Here is a tiny trained network, its code and every weight. The questions are about switching its units off for an input and a target symbol, where a switched-off unit gives its printed mean instead of its output.

import numpy as np


def w(rows, s, z=0):
    codes = np.array(rows[::2]) - 128.0
    scale = np.full(codes.shape[1], s)
    scale[-1] = z or s
    return codes * scale


def f(y):
    return y / 2 * (1 + np.tanh(0.7978845608 * (y + 0.044715 * y**3)))


def softmax(a):
    e = np.exp(a - a.max(-1, keepdims=True))
    return e / e.sum(-1, keepdims=True)


def log_softmax(a):
    a = a - a.max(-1, keepdims=True)
    return a - np.log(np.exp(a).sum(-1, keepdims=True))


def net(x, mask):
    ids = ['αβεηθλμξφω'.index(c) for c in x.split()]
    T = len(ids)
    res = E[ids] + P[:T]
    u = 0
    for l in range(2):
        r = res
        for j in range(2):
            rows = slice(2 * j, 2 * j + 2)
            q, k, v = (r @ M[l][rows].T for M in (Q, K, V))
            z = softmax(np.where(np.tri(T) > 0, q @ k.T / 2**0.5, -1e9)) @ v
            o = O[l][rows]
            res = res + np.where(mask[u + j], z, o[:, -1]) @ o[:, :-1]
        u += 2
        y = f(res @ A[l][:, :-1].T + A[l][:, -1])
        res = res + np.where(mask[u : u + 8], y, B[l][:, -1]) @ B[l][:, :-1]
        u += 8
    return log_softmax(res[-1] @ U[:, :-1].T + U[:, -1])


Q, K, V, O, A, B = {}, {}, {}, {}, {}, {}
E = w([
[181,110,53,136,231,130,121,183],'α',
[162,50,65,155,101,141,108,140],'β',
[121,29,125,162,171,144,31,183],'ε',
[77,179,166,199,122,130,63,78],'η',
[196,58,136,140,140,80,135,135],'θ',
[108,124,127,226,105,152,139,196],'λ',
[43,121,127,112,133,115,74,8],'μ',
[44,67,114,128,93,68,166,163],'ξ',
[105,35,152,24,129,50,74,108],'φ',
[64,81,132,144,139,141,209,25],'ω',
],0.018)
P = w([
[147,245,118,106,128,109,101,110],'0',
[142,184,107,121,137,113,130,110],'1',
[137,165,118,126,153,103,131,109],'2',
[126,139,119,133,160,87,140,103],'3',
[122,109,117,133,168,84,139,112],'4',
[98,89,121,133,162,89,135,109],'5',
[97,67,128,146,174,86,142,96],'6',
[88,32,123,146,150,99,137,102],'7',
],0.011)
Q[0] = w([
[158,169,128,142,68,176,210,137],'0.h1',
[99,2,81,148,161,102,169,118],'0.h1',
[66,169,130,61,86,139,74,95],'0.h2',
[105,64,55,190,157,193,208,146],'0.h2',
],0.11)
K[0] = w([
[92,35,56,175,24,163,196,80],'0.h1',
[156,49,23,46,252,175,88,215],'0.h1',
[15,62,123,195,63,151,100,94],'0.h2',
[233,61,26,125,253,114,197,105],'0.h2',
],0.069)
V[0] = w([
[136,183,35,145,143,106,131,65],'0.h1',
[192,217,23,88,134,104,166,149],'0.h1',
[161,40,254,196,32,96,126,98],'0.h2',
[124,58,173,227,156,101,128,82],'0.h2',
],0.0074)
O[0] = w([
[165,6,116,166,76,83,218,110,230],'0.h1',
[171,84,161,217,38,4,240,47,219],'0.h1',
[191,172,225,233,2,90,193,194,19],'0.h2',
[210,78,196,106,80,152,177,145,254],'0.h2',
],0.0035,0.0031)
A[0] = w([
[249,145,112,136,77,179,118,177,113],'0.n1',
[175,187,150,83,143,116,157,134,20],'0.n2',
[166,173,131,39,51,239,183,188,41],'0.n3',
[162,146,148,57,102,178,147,192,24],'0.n4',
[168,132,147,112,114,195,154,176,15],'0.n5',
[187,139,108,131,119,154,179,138,9],'0.n6',
[169,166,61,90,35,153,112,143,82],'0.n7',
[158,185,147,80,136,186,156,124,19],'0.n8',
],0.017,0.014)
B[0] = w([
[60,124,142,147,140,89,76,145,255],'0.n1',
[151,75,107,139,169,112,184,103,123],'0.n2',
[93,190,151,175,114,88,183,103,125],'0.n3',
[154,114,97,161,6,114,204,105,122],'0.n4',
[150,89,180,131,143,175,208,62,119],'0.n5',
[164,89,207,99,164,153,117,167,113],'0.n6',
[101,90,118,106,158,84,112,91,145],'0.n7',
[56,134,136,168,240,103,180,103,126],'0.n8',
],0.018,0.0052)
Q[1] = w([
[208,202,149,82,116,171,167,196],'1.h1',
[104,129,143,194,126,80,83,125],'1.h1',
[144,245,170,181,149,151,163,91],'1.h2',
[147,168,156,160,116,203,180,120],'1.h2',
],0.11)
K[1] = w([
[169,42,55,215,128,123,21,255],'1.h1',
[179,232,122,173,89,187,151,72],'1.h1',
[167,250,96,195,159,195,61,157],'1.h2',
[212,147,109,147,157,166,107,188],'1.h2',
],0.074)
V[1] = w([
[133,181,104,157,251,125,170,93],'1.h1',
[37,49,255,153,125,210,123,67],'1.h1',
[244,118,209,143,151,58,77,82],'1.h2',
[224,128,68,166,200,53,179,134],'1.h2',
],0.0096)
O[1] = w([
[92,130,152,123,87,181,110,60,177],'1.h1',
[128,234,172,149,149,86,165,38,253],'1.h1',
[254,126,170,110,144,105,163,117,150],'1.h2',
[119,138,161,119,194,163,109,173,198],'1.h2',
],0.0064,0.0049)
A[1] = w([
[161,216,124,141,93,170,112,134,55],'1.n1',
[130,192,144,14,105,139,84,158,64],'1.n2',
[151,220,91,205,107,149,134,171,109],'1.n3',
[191,218,70,85,136,138,31,152,71],'1.n4',
[121,219,102,72,95,95,191,165,147],'1.n5',
[122,220,108,92,96,192,250,157,128],'1.n6',
[107,163,169,146,101,100,107,187,47],'1.n7',
[154,170,75,109,77,158,154,125,5],'1.n8',
],0.019,0.012)
B[1] = w([
[169,199,95,108,121,88,169,131,142],'1.n1',
[155,101,78,131,233,120,168,126,140],'1.n2',
[174,93,105,191,196,160,51,171,160],'1.n3',
[115,160,174,126,109,145,92,127,195],'1.n4',
[184,187,118,97,193,178,195,162,171],'1.n5',
[49,7,192,217,150,144,117,68,163],'1.n6',
[169,97,170,111,29,151,151,95,255],'1.n7',
[86,140,105,118,186,16,106,192,125],'1.n8',
],0.018,0.0047)
U = w([
[85,112,109,169,106,194,171,232,254],'α',
[120,176,77,77,102,163,61,1,95],'β',
[66,88,58,200,95,57,69,194,204],'ε',
[143,39,90,190,123,210,79,185,66],'η',
[209,30,122,71,175,168,60,94,86],'θ',
[188,60,172,103,82,103,102,143,142],'λ',
[180,161,96,197,117,130,81,89,112],'μ',
[165,50,23,107,100,236,89,82,70],'ξ',
[120,115,141,190,134,196,100,107,87],'φ',
[98,110,189,80,146,218,23,172,132],'ω',
],0.0049,0.0074)

Each question gives the input, a string of symbols that net reads in full, and the target symbol t.
The units are the heads (2 rows each of Q, K, V and O) and the neurons (one row each of A and B). Each row of codes is followed by its name. A weight is (code - 128) times the scale printed after its matrix; where a second scale follows, it is the last column's (O, A, B and U).
mask holds one flag per unit, layer by layer, with each layer's heads first. A switched-off unit (its flag False) gives its mean, the last column of its rows in O or B, instead of its output. The means were averaged over made-up inputs and are rounded, as every weight is.
A unit's drop is (log p(t) with every unit on - log p(t) with that unit switched off) / (log p(t) with every unit on - log p(t) with every unit switched off).
The circuit of an input: a set's keep is (log p(t) with only the set's units on - log p(t) with every unit switched off) / (log p(t) with every unit on - log p(t) with every unit switched off). Starting from the 12 units with the biggest drops (on a tie, the unit counted first), units are removed one at a time, each time the one whose removal leaves the highest keep (on an exact tie, the one counted first), for as long as the keep stays at least 0.8.
circuit, biggest first: the units of the circuit, biggest drop first
unit that matters most: the unit with the biggest drop
top k neurons: the k neurons with the biggest drops, biggest first
k most important neurons of layer l: the k neurons of layer l with the biggest drops, biggest first
heads that matter: for each layer, one digit per head in row order, 1 if its drop is at least 0.15 and else 0, layers parted by /
drop of u: that unit's drop, to one decimal
input ξ α β ω β θ, target β: heads that matter : 01 / 10
input λ ε β ξ, target α: unit that matters most : 0.n1
input β θ ε θ ω, target φ: top 2 neurons : 1.n6; 0.n1
input α θ η ξ β ω θ β, target β: circuit, biggest first : 1.h1; 0.h2
input β θ β, target λ: circuit, biggest first : 0.h2; 1.n7; 0.n1
input β α α, target ξ: heads that matter : 11 / 10
input β θ η α θ θ β β, target θ: circuit, biggest first : 1.h2; 0.n1
input ξ β β ε β, target ω: circuit, biggest first : 0.h1; 1.n4
input μ β β, target ε: heads that matter : 00 / 00
input θ β β ξ θ, target ε: circuit, biggest first : 1.n7; 1.h2
input α β β, target ξ: circuit, biggest first : 0.h2; 1.h1
input η θ β θ β, target λ: circuit, biggest first : 1.n7; 0.h2; 0.n1
input β β ξ ξ, target α: circuit, biggest first : 1.n5; 0.n1; 0.n7
input α θ β, target θ: unit that matters most : 0.h2
input α ξ η ξ ξ ω, target β: circuit, biggest first : 0.h2; 1.h1
input β α β β, target ξ: circuit, biggest first : 0.h2; 1.h1; 0.n1
input θ θ η β λ, target η: circuit, biggest first : 1.n3; 0.h2
input ε β β, target ε: top 2 neurons : 0.n1; 0.n7
input β ε β λ, target η: top 2 neurons : 1.n3; 0.n7
input β β β β α θ, target θ: unit that matters most : 0.h2
input β ξ β ε θ η, target μ: 3 most important neurons of layer 1 : 1.n1; 1.n3; 1.n6
input β ε θ φ, target θ: drop of 1.n2 : 1.1
